Here is a tiny trained network, its code and every weight. The questions are about switching its units off for an input and a class, where a switched-off unit gives its printed mean instead of its output.

import numpy as np


def w(rows, s, z=0):
    codes = np.array(rows[::2]) - 128.0
    scale = np.full(codes.shape[1], s)
    scale[-1] = z or s
    return codes * scale


def f(y):
    return y / 2 * (1 + np.tanh(0.7978845608 * (y + 0.044715 * y**3)))


def log_softmax(a):
    a = a - a.max(-1, keepdims=True)
    return a - np.log(np.exp(a).sum(-1, keepdims=True))


def net(x, mask):
    res = np.array(x, float).reshape(1, 4) / 4 @ E
    y = f(res @ A[0][:, :-1].T + A[0][:, -1])
    res = res + np.where(mask, y, B[0][:, -1]) @ B[0][:, :-1]
    return log_softmax(res[-1] @ U[:, :-1].T + U[:, -1])


A, B = {}, {}
E = w([
[237,105,247,92],'x0',
[79,23,69,3],'x1',
[129,128,128,127],'x2',
[169,250,111,22],'x3',
],0.0047)
A[0] = w([
[59,188,5,146,97],'neuron 1',
[140,129,114,125,254],'neuron 2',
[32,147,84,154,76],'neuron 3',
[88,86,132,42,72],'neuron 4',
[149,182,111,61,142],'neuron 5',
[108,70,152,185,60],'neuron 6',
[188,103,230,72,104],'neuron 7',
[135,54,92,65,49],'neuron 8',
[94,157,8,158,42],'neuron 9',
[59,73,170,19,55],'neuron 10',
[160,189,93,72,46],'neuron 11',
[92,51,151,85,22],'neuron 12',
[114,92,144,95,255],'neuron 13',
[101,8,168,163,126],'neuron 14',
[138,117,98,138,12],'neuron 15',
[113,211,175,222,37],'neuron 16',
[108,157,128,178,21],'neuron 17',
[131,69,88,12,132],'neuron 18',
[108,215,129,13,125],'neuron 19',
[138,222,221,197,107],'neuron 20',
[109,14,143,208,78],'neuron 21',
[60,160,120,118,36],'neuron 22',
[119,195,140,75,50],'neuron 23',
[91,107,165,169,31],'neuron 24',
[133,86,73,89,40],'neuron 25',
[115,217,132,55,61],'neuron 26',
[170,83,254,82,60],'neuron 27',
[120,74,109,73,34],'neuron 28',
[114,85,129,189,55],'neuron 29',
[164,167,106,194,71],'neuron 30',
[108,107,218,94,53],'neuron 31',
[115,130,140,115,230],'neuron 32',
[107,177,159,179,164],'neuron 33',
],0.0092,0.0053)
B[0] = w([
[151,23,140,102,216],'neuron 1',
[87,117,91,162,244],'neuron 2',
[151,58,126,115,160],'neuron 3',
[173,141,87,113,155],'neuron 4',
[127,128,151,200,182],'neuron 5',
[175,141,158,166,143],'neuron 6',
[125,24,144,88,193],'neuron 7',
[179,173,104,96,147],'neuron 8',
[166,70,163,82,159],'neuron 9',
[179,168,88,82,166],'neuron 10',
[172,145,165,172,137],'neuron 11',
[172,175,132,124,129],'neuron 12',
[86,133,77,153,254],'neuron 13',
[133,152,152,215,219],'neuron 14',
[168,142,163,99,91],'neuron 15',
[218,146,83,100,176],'neuron 16',
[175,134,130,100,110],'neuron 17',
[188,145,54,124,223],'neuron 18',
[162,116,166,254,215],'neuron 19',
[197,140,34,123,219],'neuron 20',
[203,128,161,229,205],'neuron 21',
[160,113,164,102,109],'neuron 22',
[158,152,163,160,128],'neuron 23',
[174,138,153,136,111],'neuron 24',
[186,129,113,116,121],'neuron 25',
[154,145,178,189,157],'neuron 26',
[134,17,153,83,179],'neuron 27',
[181,161,115,88,126],'neuron 28',
[175,122,148,161,132],'neuron 29',
[163,144,106,104,139],'neuron 30',
[138,108,145,98,119],'neuron 31',
[93,118,100,153,216],'neuron 32',
[132,131,74,130,191],'neuron 33',
],0.028,0.0043)
U = w([
[155,146,38,138,109],'0',
[133,126,189,235,123],'1',
[114,8,147,116,138],'2',
[79,94,69,194,254],'3',
[2,188,127,138,112],'4',
[90,188,228,76,63],'5',
],0.0073,0.005)

Each question gives the input, the list of numbers given to net, and the class t.
The units are the neurons (one row each of A and B). Each row of codes is followed by its name. A weight is (code - 128) times the scale printed after its matrix; where a second scale follows, it is the last column's (A, B and U).
mask holds one flag per neuron, in row order. A switched-off neuron (its flag False) gives its mean, the last column of its row in B, instead of its output. The means were averaged over made-up inputs and are rounded, as every weight is.
A unit's drop is (log p(t) with every unit on - log p(t) with that unit switched off) / (log p(t) with every unit on - log p(t) with every unit switched off).
The circuit of an input: a set's keep is (log p(t) with only the set's units on - log p(t) with every unit switched off) / (log p(t) with every unit on - log p(t) with every unit switched off). Starting from the 12 units with the biggest drops (on a tie, the unit counted first), units are removed one at a time, each time the one whose removal leaves the highest keep (on an exact tie, the one counted first), for as long as the keep stays at least 0.8.
circuit, biggest first: the units of the circuit, biggest drop first
top k neurons: the k neurons with the biggest drops, biggest first
drop of u: that unit's drop, to one decimal
input [-4,-6,-8,-8], class 1: circuit, biggest first : neuron 21
input [8,-2,-2,-6], class 2: top 2 neurons : neuron 27; neuron 7
input [-8,-8,4,-5], class 0: top 2 neurons : neuron 16; neuron 20
input [-8,-5,-1,-7], class 2: circuit, biggest first : neuron 1; neuron 9
input [7,-8,-8,-2], class 0: top 2 neurons : neuron 20; neuron 16
input [0,-5,-3,-3], class 0: circuit, biggest first : neuron 20; neuron 16
input [2,4,-4,5], class 1: top 3 neurons : neuron 19; neuron 20; neuron 5
input [-3,0,1,-5], class 1: circuit, biggest first : neuron 21; neuron 20
input [-7,6,-5,-5], class 2: top 3 neurons : neuron 1; neuron 9; neuron 3
input [5,5,-5,-8], class 1: top 2 neurons : neuron 21; neuron 14
input [4,0,2,2], class 2: top 3 neurons : neuron 7; neuron 14; neuron 27
input [6,7,7,-7], class 0: top 2 neurons : neuron 10; neuron 18
input [6,3,-6,-8], class 1: top 2 neurons : neuron 14; neuron 21
input [0,-8,-4,6], class 0: circuit, biggest first : neuron 20
input [8,-6,-7,6], class 2: top 2 neurons : neuron 7; neuron 27
input [-8,-4,-5,6], class 2: top 2 neurons : neuron 1; neuron 9
input [8,2,-7,6], class 2: top 2 neurons : neuron 7; neuron 27
input [-7,3,7,3], class 2: top 2 neurons : neuron 1; neuron 9
input [-3,-2,-7,-8], class 1: drop of neuron 21 : 0.1
input [0,4,0,-7], class 1: drop of neuron 21 : 0.3
input [7,-3,1,-2], class 2: circuit, biggest first : neuron 27
input [0,6,-2,-8], class 1: drop of neuron 21 : 0.5
input [-5,6,0,-5], class 0: drop of neuron 19 : 0.2
